Each row has a class, written as a number after it.
[ -14  -64    3 -242  -92  -50  -38   46  -53   50  -47  -28 -120  203
 -120   59  147   98  -23  102 -108  -32   83 -142  229 -200  184   17
  252  -92   15  161   23   85  -58   72  -71] => 1
[ -36  -64  120 -122 -117  -87  -57   90   16 -112  -12 -122  -80  259
 -191  -64  227  -23    5  105    0  124   -7 -227  186  -60   11   74
  310  -15  -33  118  -37   26  -39   38 -152] => 0
[  19   -2  -46  -73  -95 -100 -164   73   70   25  -48   -4 -141  273
 -155  -32  172   27  -56    8   32   64   26 -206  122  -67   95  100
  287  -15   29  196  -19   -1  -60   62  -65] => 3
[  98  176 -589  166  156 -398 -146   90  239   72  187   14 -106 -192
  -22  170 -164  153   27    1  105 -371 -184  126 -192 -195  179  -12
  178   51 -385  382   54  -19  -26   88  274] => 2
[  43  -19   23  -42 -143   58  247  -15  -77   90   -6    7   74    4
 -167 -140  201  179  -31   52 -143  287 -159   92  262  172  -25 -270
  -41  -72 -199  102 -105  182 -129 -163 -202] => 1
[-184  111 -117   48 -145   85 -163  -45  -12  -35   94  -13  215  -28
   21  -20  -91   53 -114    2 -142  120   40  180   -3  112   20 -125
 -313  -53   -3  100   27   47  107 -106 -142] => 0
[ 211    0   56   19  -99   28   35  -87   94   75  -47   12  -98   46
  -86   25  -19  -81   -9  -59   34  195   97 -144  181  -74  -90 -175
  -14    5  -30  125 -286   23 -131   54  -37] => 3
[ 109  219 -177   -9   13  126 -103   12 -177  301  107  107 -143  -39
   34  334 -206  198 -120 -362  -81 -212  -92 -144  104  339  255 -149
 -160 -119 -140  237  154  144 -224  126  -95] => 6
[-143  158  -74  135 -108   -7  -53  -52  -66  -15  190  -80  278  -11
   32  -56  -20   10  -80   30 -205  208  -10  129   16  232   11 -152
 -354  -18 -147  110 -135   62   23  -55  -93] => 8
[-161   57   45  151   45  191  262   58  -45  168  177 -256  254  147
   59 -285  228  113  -69 -166  -76  256  -67   99 -205  182   20  -59
 -204   72 -384 -132  -69   77   52 -233  329] => 7
[ 163  159  -83   35   20  -70   88 -149  186  -53  128  148   92   10
 -119  104 -164 -183 -188 -260  251 -153   68  -14  -29   30  -86  -66
 -155   69   37  339 -325 -133 -107  229   -4] => 4
[ -31   27  -50  -95  -98 -147  -94   39    4   24   31  -29  -77  255
 -205  -25  239  166  -32  141  -76  101 -142 -137  268  -84  177  -59
  330  -40 -148  350  -30   80  -86  -11 -125] => 4
[ -10  -22   48  -89  -72 -146 -160   27  -32  -20  -63  -88 -121  208
 -135   10  215  -22   24  169  -48  110   36 -157  258 -172   88   25
  300   -7  -93  145  -71   63  -71    3  -26] => 2
[ 232  104   97  273  -21  -16  118 -118   87  126   19   42  -38 -158
   46    3 -166 -111   -6  -81   24  125  -99  -45  250   14 -196 -278
  -84   21 -150   33 -279 -136 -105   88   -2] => 1
[ -93    4  243 -116  -29  219   77 -157 -207 -216   69  -40  133  131
 -105  141  156  142 -159   76   61  -84 -188  129  277  297   51 -149
 -242  -24  132  107  324 -236  216  136  -30] => 5
[  -4   58  124 -270  240  -96  119  -45   -7  -78  251  338  101 -101
   57  195 -346   55 -233 -235  -12 -230 -120  -98   61  331   56 -243
 -308 -135  107  318 -113    8  -66  242   49] => 5
[ 103   68    0  -24   15  -26  232  -45   60   26   66  -42   28  114
  -88  -95  138   64  -54  -42  -32  270  -91   16  120   50    6 -304
  -37   23 -272  161 -252  139 -266  -95  -17] => 9
[-134   56  -48   40  -91  138  -98  -81  -87   -4  113  -95  205   -3
   77  -16  -31   79  -72   92 -221   87  -16  169   -6  127   79 -152
 -286  -28   -7   58   14  127   46  -65 -120] => 3
[ 163 -127 -169 -247  224 -271   61  131  297  210  188  230  -42 -241
  153  104 -153  217  -40   16  -42 -266 -341 -331 -206  -69   31 -640
  185  -58 -161  208 -152   80 -172  296  -62] => 2
[ 158  -56   14  -90  120 -100  112   11   73  -60  142  -75  189    7
 -152  -17  189   79   34  194  -37  312 -271   16   85 -159  -93 -453
 -107 -151 -301  218 -261  156 -187 -106  -69] => 0
[ 136  151  -98 -168   35  -99  249  -61   38  -53  205   12  155  188
 -159  -67   89   44 -181    4  -29  245 -196 -135  140  185    7 -353
 -173  -21 -101  313 -285  238 -339  -58 -128] => 1
[-176   46 -138  -73  -74   11 -121  -28  -28  -70  143  -66  283  -59
    9  -31  -63   41  -44   54 -207   80   92  169  -26   50   84 -181
 -309  -30  -45  173 -119  157   11  -87  -74] => 6
[ 224   15  -96  -87  -74  -39   90  107   93   41  -20   62  -42  -50
  -93  -77  -20  -19   74 -155   16  198  -27  -96  -22  101  -44 -306
  140  101 -291  201 -272  187 -250   48  -65] => 3
[ -44  -63  -33 -199 -138   29 -166   -8  -61  -33  -73   -3  -18  288
 -158   -6  136  -15 -103   22   15   12   78 -118  154 -231   98  131
  221  -66  133  145   -9    9  -41    0  -84] => 8
[ 164  -31   51 -208  197  -37  246 -103  104  -13   29    7  211    2
 -109    7  134   57  -75  111    6  281 -268   20   63  -82 -127 -629
 -171  -71 -235  118 -334  146 -117  -76  191] => 8
[ 261  307 -235  -68   45  -48   29  129 -107  -18  267  -30   24  -90
  -16  188  -25  -50   39 -136  145 -162 -160 -239 -235   64    0 -219
 -237   10 -413  335   26  -11  -38  108   75] => 8
[ 137  -27  -35 -207   11   71  276 -148  -71   21   24   81  119   27
  -27  -33  135   64  -42  -40  -14  -53  -85 -101   84  128  -32 -351
  -71 -109 -145    6 -178  161 -335 -193  -49] => 9
[-143  150  -83   37  -93   73  -90  -24  -21   44  117  -52  204  -15
   28  -39  -87   60  -85  -17 -220  146    7  117   18  222   51 -177
 -299  -13 -136  155 -141  144   16  -70 -112] => 9
[-155   74 -150   80 -101   63  -68  -22  -91   22  136  -48  263  -27
   46  -66    1   32  -86    6 -265  129   44  158  -12  132   63 -145
 -295  -45 -125   83 -120  109  -48 -124  -37] => 2
[ -96   61  -46  -26 -165 -107 -147    9  -29   15  -24  -49 -100  170
 -149   35  154   24  -13   82 -137  -41  113  -75  145  -62  146  215
  330  -25  -89  220  -43   76   12   -2 -141] => 7
[ 223    4   54   18  -51  -16  224  -76   22    1    8   50   50  -76
  -74  -17  -29   10  -40  -40   74  123 -146  -91  212   81 -221 -430
 -123  -49 -141   96 -170  -46  -99   59  -73] => 5
[  46  -51   84  -86 -171    2   20   -5  -24  -49  -36  -34  -68  342
 -168  -80  265   31  -36   45  -52  167  -34 -141  225  -11   66  152
  355  -92   96   84   29  -71  -81  -33 -142] => 8
[ -23  -47  -16 -130  -80 -138  -81   13   98  -24  -12  -39  -84  177
 -154   -1  241  122  -44  141  -13   46  -92 -153  199 -138   90 -109
  300  -36  -66  151   41   18  -18   24  -73] => 4
[ -20  -55   68  -85 -145   56  -10  -37 -136   40  -94   -2  -90  256
 -111  -27  236   50  -27   90  -63   76   -4 -151  207  -34   61   85
  210  -78   15   11    1   20  -89  -93  -76] => 7
[ -59  -69  -39 -137  -25 -199 -149   69   49  -26  -15    5 -144  164
 -150   15  107  104   13  112    8  -53    6 -119  191 -102   93  120
  300  -67  -38  269  -29   26  -74  130 -160] => 4
[  32  -51   24  -23  -95  -15 -106    2  -83   -5 -108 -135  -68  215
 -172  -88  264   16   46  136  -67  127  -12 -189  247 -161   35   63
  364  -79 -137  141  -99  103 -112 -126  -30] => 5
[  78  -61  -29 -182  102 -246  -27  -80   87  -68   93  -26   40  -31
  -54   45  -88  -82    1   67   47   48   22  -99   -1 -272  -24 -272
  -35  -16 -107  285 -420  291 -243   76  -52] => 0
[  85 -140 -168 -156  130 -110   73  135  292  111  196    2  121 -194
   65    5  142  254  -84  126    6  -79 -462 -280  -20   23  -36 -899
  267   35 -207    4   71  -89 -160  199 -105] => 2
[ 145  124   33  179  -88   99  298  -60 -151  160   41  186   16 -145
  -98   32  -18   93  -12 -113  -96  201 -221  149  186  240  -59 -258
  -96  -98 -322  160 -174   44 -170  -51 -205] => 6
[ -98  137  -97  205 -116   28 -124  -41 -150   22  167  -69  235  -69
   12   19  -22   28  -76   72 -246   97  -33  127    1  276  -10 -129
 -343  -65 -142  159  -55   86   62  -68 -125] => 4
[ 117   31 -146   51  353 -242  -34   18 -123 -131  104   -9 -145 -184
  120  229    7 -204  101   81  365 -353 -238 -102 -337 -217  -41   95
  110 -101  -26  -53   84 -110 -211  155  267] => 1
[-133  119  -86   37  -16   53   10    7  -94  -17  156  -77  249  -39
   29   20  -38   50  -55   78 -257   89    1  169   29  117   45 -170
 -365  -37 -118  136  -75   83  -16  -87  -92] => 5
[-126  120 -159   -4  -86   84 -113  -43  -94  -43  153  -13  303    1
   -8  -40  -46    7 -130    7 -194  150   26  169  -45  122   29 -146
 -375  -61  -24  174 -125   83   34  -70  -75] => 9
[ -21  -18    5 -170  -46  -32  -79  -25  -66  -33  -54   -4  -46  278
 -199  -16  264  143  -14  156   -7   21  -88 -136  270 -102  119   31
  276  -89  -24  186   53   31  -87  -99 -179] => 9
[ -57  269 -393  190  -15 -134  172  264 -108  158  164   -9 -156 -231
   90  219 -272   19  120 -410   80 -435  246  -13 -243   63  254  176
 -129  155 -500 -101  224  105 -220   29  113] => 0
[  85   19 -137  -59 -126   79  311  -79 -103  126   90   28  188   29
 -104  -43   83   65   -4  -39  -74   76    3   29   49  154   18 -189
  -96 -128 -265  123 -285  173 -256 -131  -19] => 1
[ 152    9  -97   88   20   17   30  -35  168  113   -1   55  108  -21
  -45  -12  -41  -12 -152  -57    4   33   32   79   42 -202   18 -257
 -155   28   -2  152 -218   14  -98    9   86] => 5
[-113  174 -128   90 -149   51 -186  -91   -3  -19  142   -4  179   -6
   65   -4 -119   15  -84  -38 -162   99   53   91  -28  250   56 -103
 -285   -5  -13  181  -67   59   30  -32 -140] => 3
[ 147   48 -111  -24  -70    7  -47  -90   34  196   -5  142   48   -6
  -45  -40 -123   22 -148 -234 -198  225  143   33  124   30  109 -281
  -55  -15  -48  282 -362  324 -260  -56  -32] => 3
[ 151  127  -26  117 -119 -131   20 -177   84 -141  180   79   61  -69
 -161   95 -111  -33 -102 -150  115  -23    1  -57  270  253  -72 -112
 -119  -11   11  291 -143  -83 -142  243 -344] => 0
[-179  100  -48   56  -89   62  -89  -23 -109   16  104  -30  115  -21
   42   34  -62   29  -81   92 -157   35   -3  166   -4  186   45  -48
 -361  -24  -52  140  -58   57   51   13 -117] => 6
[  85   33 -138  -32  223  -37  228  -39  -98    4  139   40  273   -4
  -75   65  -53   48  -21  -53  110  -31  -37  166  -60 -101   14 -317
 -503  -76  -98  274 -265  111 -324  -19  -54] => 3
[-135  123  -49  131  -70  -15  -81  -66  -88   31  153   -5  141  -96
   62   44 -105   -4  -59   31  -92  -15   13  100  -31  167   -3  -75
 -305  -19  -74  139  -90   11   64   63 -137] => 0
[  40   43  -35 -101   21    7  206  -87   87  107   31   27  -59  116
   32  -25   46  109 -131  -85  -82   -6 -111  -10   84  206  107 -149
  -16  -37 -111   35 -188  144 -268  108   13] => 9
[ -28  -24    8 -201 -115  -66  -78    5  -30 -141   -8   -8   25  278
 -237   -8  212    7  -61  115   -6   70   45 -102  180 -143   69  106
  239  -82   82  227  -24  -15   21   18  -97] => 7
[-155  129  -91  154 -147  117 -128 -108 -102    1  108  -71  220   -3
   16  -19  -46   -7 -134   38 -194  168   15  199   63  110   19  -34
 -370  -67    4  121  -84   22  107 -125   26] => 5
[  -4  -15   39  -90 -155  -45  -16   18  -28  -28  -61   26 -145  254
 -198   -9  174  118   11   50  -26   77   -5 -108  296   38  120  185
  275  -69   15  163   80  -33  -42   -9 -151] => 1
[ 214  -12  137    3   57  -69  276   16  -57  -40   48   49   64   18
 -100    5  114  -14  -26  -17   40  186 -126  -55  156   15 -126 -362
 -170  -66 -135  102 -133  -14 -202  -37  -43] => 5
[-123  162  -90   15 -122   25  -97  -47  -81  -23  146  -50  226  -34
   25  -11  -63   -3  -86   74 -268  123   74  115   43  116   55 -162
 -274  -30 -102  140 -113  163   23  -85 -166] => 9
[ 194  -82    9 -208   74   77  252  -95  -45   32  -29   28   88  109
 -123   11   75   43  -61  -51  136   64  -88 -124  127  -61 -147 -386
 -116 -121  -13  124 -221   62 -290  -59  -61] => 7
[ 206  174 -139   94  -57 -165   18  -14  182  155   85  124  -71    3
 -142   41  -91   40 -125 -297  120   48  -30 -146   62  263   44 -168
   17   93 -307  354 -268   91 -137  149   63] => 8
[  66  148 -443   44 -123  -28 -131  170 -248  201  166   60 -109 -369
   61  276 -348  -91   -7 -221  145 -427  -69 -119 -313  -28  -13  -77
   25 -142 -327  225   -7  136 -113  371 -138] => 3
[  88   42  -63 -104   81 -144  211  -52 -125   -9  201    7   44   79
  -22  -20   32   77  -12  -40  -56   67  -71 -169  112  132  -13 -262
 -165  -83 -245  235 -273  165 -410    9 -178] => 9
[ 113  -22   -5 -275   52   35  112  -98   -6 -147   85  -51  121  242
  -64 -115  148  -29 -112  -99  -14   70  -22  -66  180  -93  -17 -217
  -79   14  -52  159 -213   96 -367    1 -104] => 3
[  57  -23   14  -96   54  120  267   44 -208    7   36  -68  109  162
 -211   -7  204   -2  -32   37   36  251 -180 -124   24    7  -84 -240
 -146  -85 -273  134 -269  211 -280 -147  -24] => 2
[ -84  -27  141 -144  -94 -106   12   64  -73 -102   11  -80  -74  327
 -154  -65  230   52   32  140  -26  103   -4 -154  234   58   80  133
  212  -24  -70  139    9    9  -71   27 -169] => 6
[-104  144 -157   24 -156  102   -2  -47  -80   34  137   14  192    0
   16  -10  -47  128  -87   49 -244  110  -41  156   -3  223  109 -130
 -327  -56  -40  125   24  133   21 -163 -150] => 6
[ 200  257 -177   36  204 -329 -253   63   85 -124   91  118  -20 -231
   50  108 -168  -86  193  -51  213  -78 -362 -286  -72 -148 -146 -500
  150   47 -506  352 -161  -95 -159   53  -10] => 9
[ -90  118  -23   38  -65   39  -25  -46  -94  -99  124  -26  208  -21
  -22   -9  -32  -40  -31  103  -82  126  -62  118    9   93  -31  -88
 -319  -42   17  121  -92  -16   77  -58  -91] => 9
[  53  -45  -53  -79 -135  -93  -26   46  -46   76  -68    7 -182  123
 -168   67  154  102   31  151  -22   71  -80 -171  185 -178   97   23
  290 -118  -86  143    2   96  -53  -20  -67] => 5
[-153   96  -58   54 -108   51 -123  -67  -35  -40  105  -45  186   -8
   52  -37  -69   25  -76   10 -178  104   38  110   36  194   28  -93
 -299  -14   -1   41  -23   84   40  -81 -100] => 3
[  21  -90  -12 -186   94 -155   58    3   95  -35   39  -57  126  -72
  -84    5   25  117  -31   49  -50  138  -58  -63  156  -65    9 -616
  -42   -6 -197  188 -219  290 -260    9 -131] => 2
[  49   86 -178  -34   11  -89  -20  -70   13  -34   56 -110   -2    1
 -184   53  117   86  -99  127   -1  128 -141  -36  169  -45  -28 -331
  -51  -25 -216  347 -179  174 -141   32 -115] => 2
[-192   82  -51  -35  -92   99  -21   -5 -125  -91  141  -29  256   14
   61  -31  -93  -17  -49   31 -113  103   27  141  -88  174   -6 -128
 -406  -28   -1  101  -60   71  -19  -89 -141] => 4
[-107  111  -49   71 -112  131    3  -65 -107  -10  145  -75  298   14
  -28  -22   41   23 -105   63 -151  180  -75   95  -18  224  -23 -175
 -396  -68  -99   80 -100   68   64 -128  -54] => 8
[-136  150 -105   69 -143   71 -116 -127  -87  -41  111   -9  188   -6
    7   36  -60  -11 -148   84 -156  112   11  136  -14  144   22  -48
 -364  -76   60  181  -86   45  137  -35  -31] => 5
[ -59   67  -40  -46 -103 -102 -121  -28  -36  137  -51  -11 -199  187
  -89   32   95    3  -78   80  -73    8   79  -88  150 -180  140  158
  307  -23  -80  250 -125   86    4   63   12] => 1
[ -29    6  -38  -86 -157  -12  -96   59 -144   -2  -88  -62 -139  174
 -175  -30  228   84   50  150  -90   91  -67 -127  218  -56  125  129
  275  -66  -95  138   57  145  -80 -112 -143] => 1
[ 266   67 -135  -14  119  -71  211 -197   24  -41   62   94   40   68
 -207   22  171  190  -48   72  136  117 -401  -45  164  145  -39 -295
  -73 -108 -100  284 -106   68 -264 -170  -36] => 1
